Below are the code and all the weights of a small trained network. Each question names an input and a class and asks about switching units off, where a switched-off unit gives its printed mean instead of its output.

import numpy as np


def w(rows, s, z=0):
    codes = np.array(rows[::2]) - 128.0
    scale = np.full(codes.shape[1], s)
    scale[-1] = z or s
    return codes * scale


def f(y):
    return y / 2 * (1 + np.tanh(0.7978845608 * (y + 0.044715 * y**3)))


def log_softmax(a):
    a = a - a.max(-1, keepdims=True)
    return a - np.log(np.exp(a).sum(-1, keepdims=True))


def net(x, mask):
    res = np.array(x, float).reshape(1, 6) / 4 @ E
    y = f(res @ A[0][:, :-1].T + A[0][:, -1])
    res = res + np.where(mask, y, B[0][:, -1]) @ B[0][:, :-1]
    return log_softmax(res[-1] @ U[:, :-1].T + U[:, -1])


A, B = {}, {}
E = w([
[155,135,83,63,183],'x0',
[157,131,149,132,129],'x1',
[110,123,191,89,197],'x2',
[88,240,167,77,162],'x3',
[124,130,108,134,118],'x4',
[182,144,99,254,214],'x5',
],0.0084)
A[0] = w([
[117,208,126,104,136,147],'n0',
[104,147,127,245,164,32],'n1',
[125,98,184,123,187,89],'n2',
[166,129,95,217,163,126],'n3',
[115,114,175,63,35,120],'n4',
[70,129,195,203,88,64],'n5',
[79,128,166,108,180,127],'n6',
[129,232,133,117,98,158],'n7',
[204,86,96,109,116,101],'n8',
[137,122,99,105,164,3],'n9',
[55,139,69,86,116,208],'n10',
],0.012,0.0038)
B[0] = w([
[132,45,107,218,113,191],'n0',
[192,144,145,106,153,225],'n1',
[165,137,139,82,40,169],'n2',
[182,162,174,161,115,255],'n3',
[255,148,158,120,197,239],'n4',
[117,79,26,92,217,190],'n5',
[160,100,102,128,57,181],'n6',
[149,64,140,234,132,199],'n7',
[21,124,142,187,129,170],'n8',
[164,103,81,146,174,126],'n9',
[158,155,202,167,170,200],'n10',
],0.0092,0.0073)
U = w([
[139,69,98,127,254,218],'0',
[196,200,142,109,209,56],'1',
[156,133,148,143,67,255],'2',
[95,35,170,193,128,160],'3',
[119,146,164,137,152,244],'4',
[102,204,206,146,146,201],'5',
[42,199,122,84,94,1],'6',
],0.0089,0.0047)

Each question gives the input, the list of numbers given to net, and the class t.
The units are the neurons (one row each of A and B). Each row of codes is followed by its name. A weight is (code - 128) times the scale printed after its matrix; where a second scale follows, it is the last column's (A, B and U).
mask holds one flag per neuron, in row order. A switched-off neuron (its flag False) gives its mean, the last column of its row in B, instead of its output. The means were averaged over made-up inputs and are rounded, as every weight is.
A unit's drop is (log p(t) with every unit on - log p(t) with that unit switched off) / (log p(t) with every unit on - log p(t) with every unit switched off).
The circuit of an input: a set's keep is (log p(t) with only the set's units on - log p(t) with every unit switched off) / (log p(t) with every unit on - log p(t) with every unit switched off). Starting from all 11 units, units are removed one at a time, each time the one whose removal leaves the highest keep (on an exact tie, the one counted first), for as long as the keep stays at least 0.8.
units of the circuit, in order: the units of the circuit, biggest drop first
most important unit: the unit with the biggest drop
k most important neurons: the k neurons with the biggest drops, biggest first
input [-6,3,0,3,0,7], class 1: units of the circuit, in order => n1
input [-5,-4,4,7,1,-6], class 3: 4 most important neurons => n0; n7; n6; n1
input [-2,3,-5,8,4,1], class 3: units of the circuit, in order => n7; n0
input [4,-2,7,8,-1,-4], class 3: units of the circuit, in order => n0; n7
input [-7,-6,-7,6,6,-1], class 0: units of the circuit, in order => n5; n3
input [7,-3,3,8,8,7], class 3: units of the circuit, in order => n0; n7; n4
input [-2,4,7,8,7,-4], class 3: units of the circuit, in order => n0; n7
input [4,-6,8,-2,-4,-4], class 2: 2 most important neurons => n6; n2
input [-7,2,-5,-6,0,-2], class 0: units of the circuit, in order => n5; n4
input [3,4,7,-5,-2,7], class 1: 3 most important neurons => n1; n3; n0
input [-8,7,-6,-1,-8,-8], class 0: units of the circuit, in order => n5; n4
input [2,-2,-3,2,-2,-8], class 1: 2 most important neurons => n4; n10
input [2,-4,5,7,2,1], class 3: units of the circuit, in order => n0; n7; n4
input [1,-8,-4,8,1,-6], class 3: 2 most important neurons => n0; n7
input [-1,-6,-5,8,-8,-2], class 3: units of the circuit, in order => n7; n0
input [-6,-3,7,6,-3,1], class 2: units of the circuit, in order => n6
input [4,3,-4,-6,4,8], class 1: 2 most important neurons => n3; n1
input [-4,3,8,8,4,-2], class 2: 3 most important neurons => n6; n2; n8
input [-6,6,0,3,0,-1], class 0: units of the circuit, in order => n5; n3
input [4,0,1,-6,-6,7], class 1: most important unit => n3
input [-8,-1,0,-6,-3,-4], class 0: units of the circuit, in order => n5; n4
input [0,-4,3,-4,0,-5], class 1: 3 most important neurons => n4; n0; n7
input [-8,-1,7,8,5,-1], class 0: 2 most important neurons => n5; n3
input [6,-7,8,-3,3,1], class 2: 2 most important neurons => n2; n5
input [3,8,8,2,6,0], class 2: 2 most important neurons => n2; n6
input [6,0,2,-7,3,-7], class 1: 2 most important neurons => n4; n0
